Gik: [ 77 128 125 135 124]
vefuz: [137 142 154 161 158]
nep: [104 104 152 206 120]
q: [ 77 127 125 134 123]	Gik
q: [137 143 153 161 159]	vefuz

les: [105 120  83 127 146 128  44 180 128 129 203]
puzar: [ 88 118 167 190 101 159  92 196 128 129 143]
som: [116 162 139 110 128 102 113 129 152  97 128]
nute: [ 88 118 167 190 101 159  92 196 128 175 143]
lufer: [ 99 112 207 135 128 128 157 168 107 143  84]
siz: [140  76 115 127 138 162 137  56 197 175  45]
Minez: [116 162 139 110 128 102 113 129  76  97 128]
q: [ 99 114 209 133 129 130 157 167 105 143  83]	lufer
q: [ 88 119 167 190 101 160  92 196 129 175 143]	nute
q: [ 90 118 169 189  99 158  92 195 126 130 144]	puzar
q: [139  76 115 128 138 162 137  56 197 175  45]	siz

Dunak: [153  40  80  87  76 152 105]
zozi: [151 208 103 151  86 123 124]
Rig: [144 136 110 117  97 168 141]
Tamo: [185  36 138  66 122 208 165]
Tubun: [143 150  80 145  79 132 119]
q: [185  36 138  65 122 207 164]	Tamo
q: [144 135 110 117  97 169 141]	Rig
q: [151 208 103 150  85 123 123]	zozi
q: [143 149  80 145  79 133 120]	Tubun

vavu: [140 179 110 153 117 101 142 112  61 125 145  96 131 130 103  89 155  81
 151 184]
tebut: [144 169 124 160 104  93 157 132  78 115 145 101 130 130  97  89 157  97
 163 168]
mamod: [167 154 129 191  91 106 143 123  73 104 145 137 112 130  86  85 159  99
 149 132]
ves: [161 160  95 169  84 111 139  99  61 115 126 137 137 111 103 131 176 102
 162 168]
viri: [170 172 121 182  98 107 122 112  51 136 168 162 112 130 110  89 153 101
 129 145]
geko: [163 194 121 169 117  91 123 112  61 115 173 148  76 123 123 105 166  65
 144 168]
vafib: [161 162 153 169 116 107 142 106  59 115 156 137 112 145 100  65 135  99
 151 150]
rekip: [146 162  90 169 100 124 114 105  42 130 134 137 112 121 119 124 155  88
 159 168]
vetut: [166 137 160 200  83 107 167 112  71 104 145 146 102 149  57  55 150  99
 127 105]
vime: [161 162 121 169  65  73 182 114 116  68 127 105 112 115  76 104 203  99
 194 168]
fola: [142 162 114 163  98 110 142 128  58 111 140 113 112 130 103  89 145  99
 161 168]
q: [144 169 123 160 104  93 157 132  77 115 144 101 129 130  96  90 155  97
 163 169]	tebut

Tufad: [ 74 154 154 150 171  86 144 121 166]
tesub: [117  90 142  92 110 174 132  90 130]
Fisi: [117 131 148 111 121 111 112  45 152]
ratal: [117  90 142  92 110 174 132 183  83]
q: [117  90 142  92 109 173 132 183  83]	ratal
q: [117  90 142  92 110 174 134  91 130]	tesub

gedid: [ 87 154  87 135 117 163 115 139 155  83 219 130  98 116 153 200 140 133
  86]
podev: [151 127 127 131 115  95 108 150 112 118  71 111 115 165 101  57  75 145
 152]
sukov: [121 106 116 170 128  75 111 116  94 163  94  82 150 127 153 150 184 123
 157]
Nur: [ 96 162 139 135 118 196 121 151 126 129 123 128 106 115 151 134 114 126
 108]
rof: [151 127 150 131 115  95 108 150 112 118  71 111 115 165 101  57  75 145
 152]
Nalut: [130 129 155 127 121 102 109 143 138 105  78 129 106 149 109  71  90 126
 155]
Zod: [129 137 173 123 122 124 112 151 137 115  74 132 107 144 110  66  73 125
 163]
q: [ 87 154  87 135 117 163 115 140 156  83 218 131  98 117 153 201 140 133
  87]	gedid
q: [121 104 117 170 125  75 111 115  95 163  95  81 149 127 153 150 184 122
 157]	sukov
q: [130 129 155 126 121 102 109 144 140 105  78 130 106 149 109  69  90 126
 156]	Nalut

Fefeg: [128 130 127 129 123 133 121 125  62 127 148 128 143 152 125 130 135 110
 118  83 129 105]
Lam: [118 128 122 125 122 125 112 138 183 131 151 119 127 121 118 122 120 116
 127 155 127 109]
vesub: [127 132 134 132 125 132 119 122  42 129 107 136 137 147 126 137 133 116
 123  91 131 113]
vuv: [126 128 122 125 123 132 121 128  87 128 173 121 142 147 122 125 136 107
 117  93 128 103]
tadop: [128 125 124 126 128 121 141 136 208 129 121 122 116 108 128 124 102 124
 133 170 128 121]
Redi: [114 131 128 129 128 133  99 132 188 128 153 133 134 127 124 122 149 152
 134 150 121 162]
nov: [137 127 126 126 126 123 102 123  97 128 161 118 122 121 138 122 161 148
 142 134 128 131]
mufuz: [118 128 126 125 135 135 132 131 158 128 146 132 132 126 118 126 144 140
 118 132 122 168]
q: [119 127 127 125 134 135 134 132 158 127 146 133 135 125 117 127 145 140
 119 131 120 168]	mufuz
q: [129 130 128 128 123 133 120 125  61 128 148 127 144 152 125 130 137 110
 118  83 129 105]	Fefeg
q: [127 132 135 134 125 131 119 121  41 129 108 136 136 147 125 137 132 115
 123  92 131 113]	vesub
q: [136 126 124 125 126 124 102 122  96 127 162 118 123 121 137 122 161 148
 142 136 127 132]	nov

